Below is a small trained network, with its code and all its weights. Each question gives an input and a class and asks what happens when units are switched off, that is, made to give their printed mean instead of their output.

import numpy as np


def w(rows, s, z=0):
    codes = np.array(rows[::2]) - 128.0
    scale = np.full(codes.shape[1], s)
    scale[-1] = z or s
    return codes * scale


def norm(h):
    return h / np.sqrt((h * h).mean(-1, keepdims=True) + 1e-5)


def f(y):
    return np.maximum(y, 0)


def log_softmax(a):
    a = a - a.max(-1, keepdims=True)
    return a - np.log(np.exp(a).sum(-1, keepdims=True))


def net(x, mask):
    res = np.array(x, float).reshape(1, 8) / 4 @ E
    u = 0
    for l in range(3):
        y = f(norm(res) @ A[l][:, :-1].T + A[l][:, -1])
        res = res + np.where(mask[u : u + 10], y, B[l][:, -1]) @ B[l][:, :-1]
        u += 10
    return log_softmax(norm(res)[-1] @ U[:, :-1].T + U[:, -1])


A, B = {}, {}
E = w([
[175,170,221,143],'x0',
[157,2,93,241],'x1',
[98,169,171,212],'x2',
[95,74,130,104],'x3',
[165,111,211,178],'x4',
[231,143,98,48],'x5',
[161,128,134,134],'x6',
[119,184,86,115],'x7',
],0.0068)
A[0] = w([
[102,181,158,132,69],'0.n0',
[79,179,89,151,3],'0.n1',
[63,75,179,145,112],'0.n2',
[78,172,115,82,94],'0.n3',
[140,82,185,155,142],'0.n4',
[163,152,103,112,93],'0.n5',
[65,74,184,105,113],'0.n6',
[126,250,141,172,92],'0.n7',
[165,93,130,129,73],'0.n8',
[106,139,35,118,96],'0.n9',
],0.011,0.0043)
B[0] = w([
[85,124,195,159,183],'0.n0',
[99,129,110,107,168],'0.n1',
[254,114,102,118,209],'0.n2',
[157,135,174,166,238],'0.n3',
[164,171,110,161,207],'0.n4',
[204,95,105,145,176],'0.n5',
[194,119,102,203,199],'0.n6',
[73,125,186,137,253],'0.n7',
[114,131,136,148,157],'0.n8',
[95,116,75,167,243],'0.n9',
],0.0075,0.0039)
A[1] = w([
[56,144,65,144,129],'1.n0',
[72,36,118,138,166],'1.n1',
[57,96,43,115,158],'1.n2',
[125,255,81,198,251],'1.n3',
[142,193,106,22,32],'1.n4',
[82,175,187,123,38],'1.n5',
[162,168,88,38,86],'1.n6',
[114,233,212,120,62],'1.n7',
[126,32,215,133,111],'1.n8',
[217,201,158,136,164],'1.n9',
],0.0099,0.0032)
B[1] = w([
[129,170,144,74,191],'1.n0',
[157,238,75,183,188],'1.n1',
[184,222,112,94,220],'1.n2',
[100,50,184,45,254],'1.n3',
[219,123,239,3,188],'1.n4',
[40,127,226,178,175],'1.n5',
[226,58,168,85,193],'1.n6',
[25,136,188,170,219],'1.n7',
[237,104,71,115,171],'1.n8',
[73,64,143,84,233],'1.n9',
],0.0066,0.0062)
A[2] = w([
[151,88,126,136,163],'2.n0',
[176,117,115,132,147],'2.n1',
[93,123,89,142,11],'2.n2',
[131,248,141,126,198],'2.n3',
[167,126,111,135,180],'2.n4',
[112,136,123,174,6],'2.n5',
[100,131,69,112,127],'2.n6',
[68,143,103,105,33],'2.n7',
[138,95,168,106,234],'2.n8',
[121,179,170,103,244],'2.n9',
],0.017,0.0022)
B[2] = w([
[27,133,128,253,198],'2.n0',
[49,91,152,166,215],'2.n1',
[201,137,125,76,146],'2.n2',
[34,107,149,185,215],'2.n3',
[73,75,160,175,204],'2.n4',
[161,54,136,179,146],'2.n5',
[95,217,44,116,180],'2.n6',
[113,124,44,158,164],'2.n7',
[54,52,77,160,254],'2.n8',
[48,65,50,123,243],'2.n9',
],0.006,0.0065)
U = w([
[161,115,154,8,121],'0',
[212,219,144,119,2],'1',
[174,74,121,231,171],'2',
[97,185,8,124,117],'3',
[9,97,213,135,167],'4',
],0.016,0.0089)

Each question gives the input, the list of numbers given to net, and the class t.
The units are the neurons (one row each of A and B). Each row of codes is followed by its name. A weight is (code - 128) times the scale printed after its matrix; where a second scale follows, it is the last column's (A, B and U).
mask holds one flag per neuron, layer by layer. A switched-off neuron (its flag False) gives its mean, the last column of its row in B, instead of its output. The means were averaged over made-up inputs and are rounded, as every weight is.
A unit's drop is (log p(t) with every unit on - log p(t) with that unit switched off) / (log p(t) with every unit on - log p(t) with every unit switched off).
The circuit of an input: a set's keep is (log p(t) with only the set's units on - log p(t) with every unit switched off) / (log p(t) with every unit on - log p(t) with every unit switched off). Starting from the 12 units with the biggest drops (on a tie, the unit counted first), units are removed one at a time, each time the one whose removal leaves the highest keep (on an exact tie, the one counted first), for as long as the keep stays at least 0.8.
units of the circuit, in order: the units of the circuit, biggest drop first
k most important neurons: the k neurons with the biggest drops, biggest first
k most important neurons of layer l: the k neurons of layer l with the biggest drops, biggest first
drop when u is switched off: that unit's drop, to one decimal
input [-2,1,3,5,7,1,-1,3], class 2: units of the circuit, in order => [0.n2]
input [-5,-6,-6,-1,0,-1,-5,-6], class 0: units of the circuit, in order => [1.n4; 1.n6]
input [4,-3,-6,-3,-4,-1,4,8], class 0: 2 most important neurons => [1.n4; 1.n6]
input [-1,-6,-6,2,3,-1,-8,-8], class 2: units of the circuit, in order => [0.n6; 1.n8; 1.n3]
input [-1,-5,2,5,8,-4,-2,-3], class 2: units of the circuit, in order => [0.n6; 0.n2]
input [1,-4,-3,1,-6,-5,-7,-2], class 3: units of the circuit, in order => [2.n7; 1.n2]
input [-7,7,-3,3,0,-4,-6,2], class 3: units of the circuit, in order => [2.n6; 1.n2; 1.n1]
input [0,-2,-1,-3,7,7,7,3], class 4: 3 most important neurons => [2.n8; 1.n2; 0.n2]
input [-6,-4,3,5,-8,4,3,0], class 0: 2 most important neurons of layer 0 => [0.n3; 0.n7]
input [-7,-8,-5,-8,-7,0,3,7], class 0: 2 most important neurons of layer 1 => [1.n4; 1.n6]
input [6,-6,3,1,0,8,3,-1], class 4: 2 most important neurons => [1.n7; 0.n7]
input [1,-8,-1,8,-7,3,-3,-6], class 0: drop when 1.n6 is switched off => 0.2
input [-5,-6,-7,2,1,-7,3,-3], class 3: 2 most important neurons of layer 0 => [0.n6; 0.n4]
input [8,7,8,4,-1,-5,-5,-3], class 2: drop when 1.n2 is switched off => 0.0
input [-1,-6,-3,4,-7,1,-2,4], class 0: units of the circuit, in order => [1.n4]
input [2,-1,-8,3,8,1,-2,-3], class 2: drop when 1.n7 is switched off => 0.1
input [5,1,3,8,6,5,-6,-3], class 2: drop when 1.n9 is switched off => -0.1
